Here is a tiny trained network, its code and every weight. The questions are about switching its units off for an input and a class, where a switched-off unit gives its printed mean instead of its output.

import numpy as np


def w(rows, s, z=0):
    codes = np.array(rows[::2]) - 128.0
    scale = np.full(codes.shape[1], s)
    scale[-1] = z or s
    return codes * scale


def f(y):
    return y / 2 * (1 + np.tanh(0.7978845608 * (y + 0.044715 * y**3)))


def log_softmax(a):
    a = a - a.max(-1, keepdims=True)
    return a - np.log(np.exp(a).sum(-1, keepdims=True))


def net(x, mask):
    res = np.array(x, float).reshape(1, 8) / 4 @ E
    y = f(res @ A[0][:, :-1].T + A[0][:, -1])
    res = res + np.where(mask, y, B[0][:, -1]) @ B[0][:, :-1]
    return log_softmax(res[-1] @ U[:, :-1].T + U[:, -1])


A, B = {}, {}
E = w([
[71,52,41,138,57],'x0',
[24,254,79,91,159],'x1',
[90,127,158,132,72],'x2',
[79,85,210,149,32],'x3',
[248,198,75,148,8],'x4',
[152,81,185,12,138],'x5',
[139,91,38,17,100],'x6',
[117,47,57,173,128],'x7',
],0.0067)
A[0] = w([
[171,225,139,217,100,187],'N0',
[147,169,174,78,42,170],'N1',
[136,124,142,108,80,162],'N2',
[106,155,197,90,82,181],'N3',
[153,52,33,157,81,153],'N4',
[130,186,160,94,75,219],'N5',
[165,186,125,207,141,194],'N6',
[68,99,214,179,177,236],'N7',
[149,38,126,135,149,156],'N8',
[98,80,94,120,102,167],'N9',
[158,163,187,155,85,182],'N10',
[1,131,172,125,153,141],'N11',
[165,140,30,61,111,253],'N12',
[98,134,71,68,161,146],'N13',
[137,164,145,219,126,169],'N14',
],0.014,0.0045)
B[0] = w([
[130,198,230,135,67,235],'N0',
[113,74,179,165,178,202],'N1',
[134,100,134,157,146,160],'N2',
[112,67,167,138,141,183],'N3',
[122,140,47,252,109,233],'N4',
[99,112,197,155,161,194],'N5',
[127,184,172,145,63,208],'N6',
[148,84,98,38,75,234],'N7',
[208,98,101,127,108,200],'N8',
[100,115,87,161,104,181],'N9',
[148,116,167,148,106,192],'N10',
[47,112,81,71,72,219],'N11',
[110,199,86,135,238,254],'N12',
[109,173,103,85,171,198],'N13',
[133,161,156,111,70,197],'N14',
],0.024,0.012)
U = w([
[105,125,56,254,120,230],'0',
[63,211,134,89,243,26],'1',
[20,29,209,157,203,29],'2',
[124,205,225,125,68,158],'3',
[16,68,103,56,98,254],'4',
[252,61,109,103,115,25],'5',
],0.0083,0.0022)

Each question gives the input, the list of numbers given to net, and the class t.
The units are the neurons (one row each of A and B). Each row of codes is followed by its name. A weight is (code - 128) times the scale printed after its matrix; where a second scale follows, it is the last column's (A, B and U).
mask holds one flag per neuron, in row order. A switched-off neuron (its flag False) gives its mean, the last column of its row in B, instead of its output. The means were averaged over made-up inputs and are rounded, as every weight is.
A unit's drop is (log p(t) with every unit on - log p(t) with that unit switched off) / (log p(t) with every unit on - log p(t) with every unit switched off).
The circuit of an input: a set's keep is (log p(t) with only the set's units on - log p(t) with every unit switched off) / (log p(t) with every unit on - log p(t) with every unit switched off). Starting from the 12 units with the biggest drops (on a tie, the unit counted first), units are removed one at a time, each time the one whose removal leaves the highest keep (on an exact tie, the one counted first), for as long as the keep stays at least 0.8.
circuit, biggest first: the units of the circuit, biggest drop first
k most important neurons: the k neurons with the biggest drops, biggest first
drop of u: that unit's drop, to one decimal
input [-3,-5,5,-8,1,3,7,4], class 0: circuit, biggest first : [N4]
input [-8,5,4,8,-5,-7,-5,4], class 4: 2 most important neurons : [N11 N7]
input [-3,-8,-4,6,-2,-3,2,6], class 5: 3 most important neurons : [N8 N12 N7]
input [-7,-5,-2,5,1,3,-4,5], class 5: circuit, biggest first : [N7 N8]
input [1,1,-7,3,1,7,4,-6], class 2: 2 most important neurons : [N1 N3]
input [2,-7,7,2,-2,4,0,5], class 0: 3 most important neurons : [N4 N9 N14]
input [-7,-7,6,4,-8,8,-2,-6], class 4: 2 most important neurons : [N7 N11]
input [-1,-5,3,2,1,-6,-3,8], class 3: 2 most important neurons : [N14 N0]
input [2,-3,-1,-5,-7,0,6,1], class 0: 3 most important neurons : [N8 N4 N9]
input [-6,7,-5,4,-1,3,8,-4], class 1: 2 most important neurons : [N13 N12]
input [4,7,-1,-2,-1,-3,6,4], class 1: 2 most important neurons : [N12 N13]
input [-8,4,-4,1,0,3,0,6], class 1: 2 most important neurons : [N0 N11]
input [8,1,2,4,-1,2,-7,5], class 4: 3 most important neurons : [N7 N11 N12]
input [6,-6,-5,-1,-7,4,-2,-5], class 5: circuit, biggest first : [N8]
input [4,-3,1,2,5,5,-6,-2], class 2: drop of N1 : 0.5
input [4,0,3,-4,2,5,1,-3], class 1: drop of N12 : 0.1
input [-1,-8,8,-3,-1,4,-6,-5], class 5: drop of N7 : 0.3
